[[-1.18  3.17  4.28  1.79  6.38 -1.39  0.16  2.24 -2.85 -0.70]
 [-3.52  3.01  2.19  0.51  3.42  0.68  0.14  5.07 -0.74 -0.48]
 [-3.82  2.24  1.13  1.88  4.67  0.30 -0.34  2.26 -0.42 -0.49]
 [-3.81  2.46  2.25  1.64  5.64 -0.57 -0.44  3.02 -3.00 -0.39]
 [-1.20  3.18 -0.72 -0.16  5.72 -0.16 -0.77  2.16 -0.77 -1.89]
 [-1.77  3.77  2.34  3.39  4.09  0.42 -1.28  3.12 -1.39  0.05]
 [-2.71  1.23  1.00 -0.77  5.94 -0.02  0.17  2.30 -0.54  0.23]
 [-1.88  0.96  1.18  2.30  3.54 -0.28  1.60  5.51 -1.54  1.17]]
->
[[-2.85 -0.70 -1.18  3.17  4.28  1.79  6.38 -1.39  0.16  2.24]
 [-0.74 -0.48 -3.52  3.01  2.19  0.51  3.42  0.68  0.14  5.07]
 [-0.42 -0.49 -3.82  2.24  1.13  1.88  4.67  0.30 -0.34  2.26]
 [-3.00 -0.39 -3.81  2.46  2.25  1.64  5.64 -0.57 -0.44  3.02]
 [-0.77 -1.89 -1.20  3.18 -0.72 -0.16  5.72 -0.16 -0.77  2.16]
 [-1.39  0.05 -1.77  3.77  2.34  3.39  4.09  0.42 -1.28  3.12]
 [-0.54  0.23 -2.71  1.23  1.00 -0.77  5.94 -0.02  0.17  2.30]
 [-1.54  1.17 -1.88  0.96  1.18  2.30  3.54 -0.28  1.60  5.51]]

[[-0.92  0.71  1.22  0.76  0.68 -0.93 -1.49 -0.91  1.61  0.79 -1.41]
 [ 0.51 -0.23 -0.59 -1.44  0.91  1.35  0.16 -0.47  1.64  1.11 -4.10]
 [ 1.10  1.97  0.05 -0.98  0.37  1.86 -0.78 -1.94  2.22  0.59 -0.92]
 [ 0.31  3.47 -2.20  1.25  2.09  2.02  0.31  0.32  0.17 -2.63 -2.15]
 [-3.01 -1.89  0.19 -0.81 -1.35 -2.76 -0.40 -0.10  2.34 -0.59 -2.28]
 [ 0.60  1.76 -1.94 -3.57 -1.74  2.37 -1.43 -0.29  1.92 -4.24 -2.16]
 [-1.91 -1.91  0.64  0.24  6.23  2.66 -4.00 -2.51 -1.80 -0.09 -2.35]]
->
[[ 0.79 -1.41 -0.92  0.71  1.22  0.76  0.68 -0.93 -1.49 -0.91  1.61]
 [ 1.11 -4.10  0.51 -0.23 -0.59 -1.44  0.91  1.35  0.16 -0.47  1.64]
 [ 0.59 -0.92  1.10  1.97  0.05 -0.98  0.37  1.86 -0.78 -1.94  2.22]
 [-2.63 -2.15  0.31  3.47 -2.20  1.25  2.09  2.02  0.31  0.32  0.17]
 [-0.59 -2.28 -3.01 -1.89  0.19 -0.81 -1.35 -2.76 -0.40 -0.10  2.34]
 [-4.24 -2.16  0.60  1.76 -1.94 -3.57 -1.74  2.37 -1.43 -0.29  1.92]
 [-0.09 -2.35 -1.91 -1.91  0.64  0.24  6.23  2.66 -4.00 -2.51 -1.80]]

[[ 3.76 -3.25 -2.25  1.19]
 [ 1.64 -4.92 -4.53  4.58]
 [-3.70 -0.26 -0.82  2.52]
 [-2.49 -1.04 -1.81  2.83]
 [ 3.76 -3.29 -2.94  1.55]
 [ 2.75 -0.04  0.52 -1.32]
 [ 4.50 -1.17 -0.63 -0.98]]
->
[[-2.25  1.19  3.76 -3.25]
 [-4.53  4.58  1.64 -4.92]
 [-0.82  2.52 -3.70 -0.26]
 [-1.81  2.83 -2.49 -1.04]
 [-2.94  1.55  3.76 -3.29]
 [ 0.52 -1.32  2.75 -0.04]
 [-0.63 -0.98  4.50 -1.17]]

[[-4.23 -0.19  1.94 -0.75  2.84  4.95  5.02]
 [ 3.25 -0.86  1.07 -4.01  2.03  1.20  3.76]
 [-3.82 -2.29  2.26  4.99 -4.43 -3.41  1.38]
 [-3.05 -0.94  0.57  2.27  4.21 -3.57  2.60]
 [ 0.01  4.81  3.29 -3.14  0.56 -1.00  0.04]
 [ 0.38 -0.13 -0.49 -3.74 -1.15  0.29 -4.41]
 [ 0.11 -3.13  1.99 -3.95  1.75  2.70  1.84]
 [-0.73  4.40  0.97 -3.89  0.95 -4.79  3.30]]
->
[[ 4.95  5.02 -4.23 -0.19  1.94 -0.75  2.84]
 [ 1.20  3.76  3.25 -0.86  1.07 -4.01  2.03]
 [-3.41  1.38 -3.82 -2.29  2.26  4.99 -4.43]
 [-3.57  2.60 -3.05 -0.94  0.57  2.27  4.21]
 [-1.00  0.04  0.01  4.81  3.29 -3.14  0.56]
 [ 0.29 -4.41  0.38 -0.13 -0.49 -3.74 -1.15]
 [ 2.70  1.84  0.11 -3.13  1.99 -3.95  1.75]
 [-4.79  3.30 -0.73  4.40  0.97 -3.89  0.95]]

[[ 3.75  4.51 -4.58]
 [ 4.60  4.20 -5.02]
 [ 3.27  1.10  0.10]
 [ 1.23  4.03  4.06]
 [-1.76 -4.46  3.84]
 [-1.43 -3.74 -4.53]
 [ 0.23  3.38 -4.77]
 [-3.24 -4.13 -3.91]
 [ 1.11 -2.96 -4.39]
 [-2.30  4.59  4.10]
 [-0.94  4.27  3.29]
 [ 1.54 -4.42  4.80]]
->
[[ 4.51 -4.58  3.75]
 [ 4.20 -5.02  4.60]
 [ 1.10  0.10  3.27]
 [ 4.03  4.06  1.23]
 [-4.46  3.84 -1.76]
 [-3.74 -4.53 -1.43]
 [ 3.38 -4.77  0.23]
 [-4.13 -3.91 -3.24]
 [-2.96 -4.39  1.11]
 [ 4.59  4.10 -2.30]
 [ 4.27  3.29 -0.94]
 [-4.42  4.80  1.54]]

[[ 0.14 -1.76  0.27  3.15  0.45  0.13  1.24  0.09 -3.45 -0.15  1.89 -2.04
  -1.96  0.15  0.54]
 [-1.34  3.41 -2.10 -3.78  0.10  2.01 -0.42  0.55  1.79 -1.01  0.98 -2.04
  -1.68 -1.80 -0.20]
 [-0.52  1.34 -0.68  3.15  0.57 -3.37 -1.53 -2.89  0.04  2.42  2.35 -2.54
  -3.96  0.60 -1.47]
 [-1.51 -1.50  4.53 -1.35  1.40 -0.68  2.72 -1.05 -2.28 -4.43 -0.16  2.20
   4.01 -0.90  0.65]
 [-0.52  2.38 -0.44 -3.43 -0.38 -0.41 -1.53 -0.60  3.83  0.13 -1.76  1.70
   1.45 -0.30 -0.73]]
->
[[ 0.15  0.54  0.14 -1.76  0.27  3.15  0.45  0.13  1.24  0.09 -3.45 -0.15
   1.89 -2.04 -1.96]
 [-1.80 -0.20 -1.34  3.41 -2.10 -3.78  0.10  2.01 -0.42  0.55  1.79 -1.01
   0.98 -2.04 -1.68]
 [ 0.60 -1.47 -0.52  1.34 -0.68  3.15  0.57 -3.37 -1.53 -2.89  0.04  2.42
   2.35 -2.54 -3.96]
 [-0.90  0.65 -1.51 -1.50  4.53 -1.35  1.40 -0.68  2.72 -1.05 -2.28 -4.43
  -0.16  2.20  4.01]
 [-0.30 -0.73 -0.52  2.38 -0.44 -3.43 -0.38 -0.41 -1.53 -0.60  3.83  0.13
  -1.76  1.70  1.45]]

[[-0.01  1.40  3.18  2.76 -0.79  1.47  0.33  1.74 -1.71]
 [ 0.22  2.48 -2.98  4.51 -0.19  0.09 -1.41  1.74 -5.04]
 [ 2.94 -0.34 -0.16  2.07 -4.96 -0.67 -0.17  1.74  1.75]
 [-0.23  0.74  2.87  0.29 -0.50  0.85  0.17  1.74 -3.73]]
->
[[ 1.74 -1.71 -0.01  1.40  3.18  2.76 -0.79  1.47  0.33]
 [ 1.74 -5.04  0.22  2.48 -2.98  4.51 -0.19  0.09 -1.41]
 [ 1.74  1.75  2.94 -0.34 -0.16  2.07 -4.96 -0.67 -0.17]
 [ 1.74 -3.73 -0.23  0.74  2.87  0.29 -0.50  0.85  0.17]]
---
[[-3.01 -5.25  5.11]
 [-4.72 -0.37  3.87]
 [-4.60 -3.75  1.36]
 [-3.86  4.96  4.64]]
->
[[-4.72 -0.37  3.87]
 [-4.60 -3.75  1.36]]

[[ 3.17  2.82  0.12  0.75 -2.05]
 [-0.44 -2.22  4.33  3.94 -2.96]
 [-0.03 -2.34  5.00  4.80 -3.95]
 [-2.53 -1.13 -2.60 -3.08  4.54]]
->
[[-0.44 -2.22  4.33]
 [-0.03 -2.34  5.00]]

[[-0.60 -2.10 -0.37 -2.22  2.04]
 [ 3.11 -3.80  3.38  3.77 -1.37]
 [ 0.67 -1.32  0.67 -4.28  2.42]
 [-0.71  3.16 -0.50  1.60 -4.13]
 [ 1.43 -2.71  0.67 -3.04  5.01]]
->
[[ 3.11 -3.80  3.38]
 [ 0.67 -1.32  0.67]]

[[ 0.73  2.44 -2.53 -2.18]
 [ 4.53  2.55  3.65  4.42]
 [ 2.69  3.06  3.64  4.32]]
->
[[4.53 2.55 3.65]
 [2.69 3.06 3.64]]

[[-4.78 -3.85 -4.23 -4.59]
 [ 4.16 -1.00  3.01 -3.92]
 [ 4.69  4.63  4.04  2.55]
 [ 3.98 -4.40 -2.44 -3.33]
 [ 2.56 -4.46 -0.03 -2.55]]
->
[[ 4.16 -1.00  3.01]
 [ 4.69  4.63  4.04]]

[[-0.79  3.53 -1.98 -0.03  3.82]
 [ 4.46  4.47  4.02  4.53  4.66]
 [ 5.06 -4.53  4.56  4.42 -4.01]
 [-1.07 -4.83  1.91  1.70 -4.41]
 [-4.48  4.98  4.47  4.66  4.75]]
->
[[ 4.46  4.47  4.02]
 [ 5.06 -4.53  4.56]]
